Below is a small trained network, with its code and all its weights. Each question gives an input and a class and asks what happens when units are switched off, that is, made to give their printed mean instead of their output.

import numpy as np


def w(rows, s, z=0):
    codes = np.array(rows[::2]) - 128.0
    scale = np.full(codes.shape[1], s)
    scale[-1] = z or s
    return codes * scale


def f(y):
    return np.maximum(y, 0)


def log_softmax(a):
    a = a - a.max(-1, keepdims=True)
    return a - np.log(np.exp(a).sum(-1, keepdims=True))


def net(x, mask):
    res = np.array(x, float).reshape(1, 5) / 4 @ E
    y = f(res @ A[0][:, :-1].T + A[0][:, -1])
    res = res + np.where(mask, y, B[0][:, -1]) @ B[0][:, :-1]
    return log_softmax(res[-1] @ U[:, :-1].T + U[:, -1])


A, B = {}, {}
E = w([
[103,73,2,90,91],'x0',
[166,52,155,226,79],'x1',
[125,118,176,8,47],'x2',
[240,137,126,108,127],'x3',
[145,243,81,133,38],'x4',
],0.0099)
A[0] = w([
[160,79,108,195,137,233],'N0',
[189,107,231,160,175,219],'N1',
[96,123,72,75,150,213],'N2',
[164,96,68,127,118,176],'N3',
[107,183,71,60,179,184],'N4',
[102,135,141,71,68,201],'N5',
[96,167,124,156,104,125],'N6',
[136,195,108,127,69,155],'N7',
[188,136,146,25,134,235],'N8',
[170,89,173,208,117,204],'N9',
[207,211,155,131,73,253],'N10',
[3,96,137,78,139,157],'N11',
[128,198,128,143,72,108],'N12',
[174,170,133,112,182,178],'N13',
[110,96,48,78,62,168],'N14',
[72,77,106,7,187,235],'N15',
[126,225,177,130,83,208],'N16',
[105,96,123,177,201,227],'N17',
[63,51,83,91,105,210],'N18',
[210,98,153,90,141,194],'N19',
[122,95,167,204,115,128],'N20',
[130,103,120,122,237,180],'N21',
[184,91,68,126,90,152],'N22',
[170,106,84,191,58,193],'N23',
[205,137,177,109,131,142],'N24',
[114,201,56,152,212,165],'N25',
],0.012,0.0057)
B[0] = w([
[179,109,97,206,196,217],'N0',
[142,23,196,97,201,237],'N1',
[130,167,132,148,47,197],'N2',
[226,145,58,193,80,179],'N3',
[137,207,155,130,76,203],'N4',
[107,123,88,74,105,208],'N5',
[93,161,113,98,155,160],'N6',
[94,216,51,73,168,201],'N7',
[167,113,163,64,29,226],'N8',
[110,26,105,132,198,225],'N9',
[149,180,106,22,206,248],'N10',
[2,108,133,146,52,213],'N11',
[99,199,75,77,161,187],'N12',
[154,160,181,97,143,177],'N13',
[125,127,78,105,66,214],'N14',
[106,123,177,163,2,241],'N15',
[80,192,99,19,203,223],'N16',
[104,129,157,231,185,213],'N17',
[104,110,89,181,66,216],'N18',
[190,37,156,113,103,197],'N19',
[74,67,79,141,237,193],'N20',
[133,132,212,243,131,197],'N21',
[213,127,80,167,98,187],'N22',
[159,132,20,149,157,215],'N23',
[178,119,177,41,151,190],'N24',
[137,206,161,166,173,202],'N25',
],0.008,0.014)
U = w([
[176,104,204,46,163,171],'0',
[176,145,114,122,57,4],'1',
[62,81,159,190,219,116],'2',
[2,134,138,143,64,241],'3',
[151,90,244,152,109,30],'4',
[86,205,98,46,165,134],'5',
[129,207,216,204,157,153],'6',
[193,120,41,188,148,169],'7',
],0.011,0.003)

Each question gives the input, the list of numbers given to net, and the class t.
The units are the neurons (one row each of A and B). Each row of codes is followed by its name. A weight is (code - 128) times the scale printed after its matrix; where a second scale follows, it is the last column's (A, B and U).
mask holds one flag per neuron, in row order. A switched-off neuron (its flag False) gives its mean, the last column of its row in B, instead of its output. The means were averaged over made-up inputs and are rounded, as every weight is.
A unit's drop is (log p(t) with every unit on - log p(t) with that unit switched off) / (log p(t) with every unit on - log p(t) with every unit switched off).
The circuit of an input: a set's keep is (log p(t) with only the set's units on - log p(t) with every unit switched off) / (log p(t) with every unit on - log p(t) with every unit switched off). Starting from the 12 units with the biggest drops (on a tie, the unit counted first), units are removed one at a time, each time the one whose removal leaves the highest keep (on an exact tie, the one counted first), for as long as the keep stays at least 0.8.
units of the circuit, in order: the units of the circuit, biggest drop first
k most important neurons: the k neurons with the biggest drops, biggest first
drop when u is switched off: that unit's drop, to one decimal
input [1,2,3,-4,-6], class 3: units of the circuit, in order => [N11]
input [1,-2,-8,5,1], class 6: units of the circuit, in order => [N25, N21]
input [-8,8,2,-2,3], class 2: 3 most important neurons => [N20, N9, N8]
input [-6,7,-1,6,-1], class 0: 2 most important neurons => [N24, N10]
input [-7,-6,-4,3,-1], class 0: 2 most important neurons => [N1, N24]
input [-8,7,-2,-7,6], class 2: 3 most important neurons => [N9, N20, N1]
input [-7,2,0,7,7], class 5: 2 most important neurons => [N16, N7]
input [-5,4,1,0,-2], class 2: drop when N20 is switched off => 0.1
input [0,-8,6,7,-7], class 4: drop when N15 is switched off => 0.2
input [4,-3,-5,-1,1], class 6: drop when N25 is switched off => 0.2
input [7,-1,6,0,1], class 1: 2 most important neurons => [N22, N3]
input [6,-8,6,1,4], class 1: 2 most important neurons => [N8, N15]
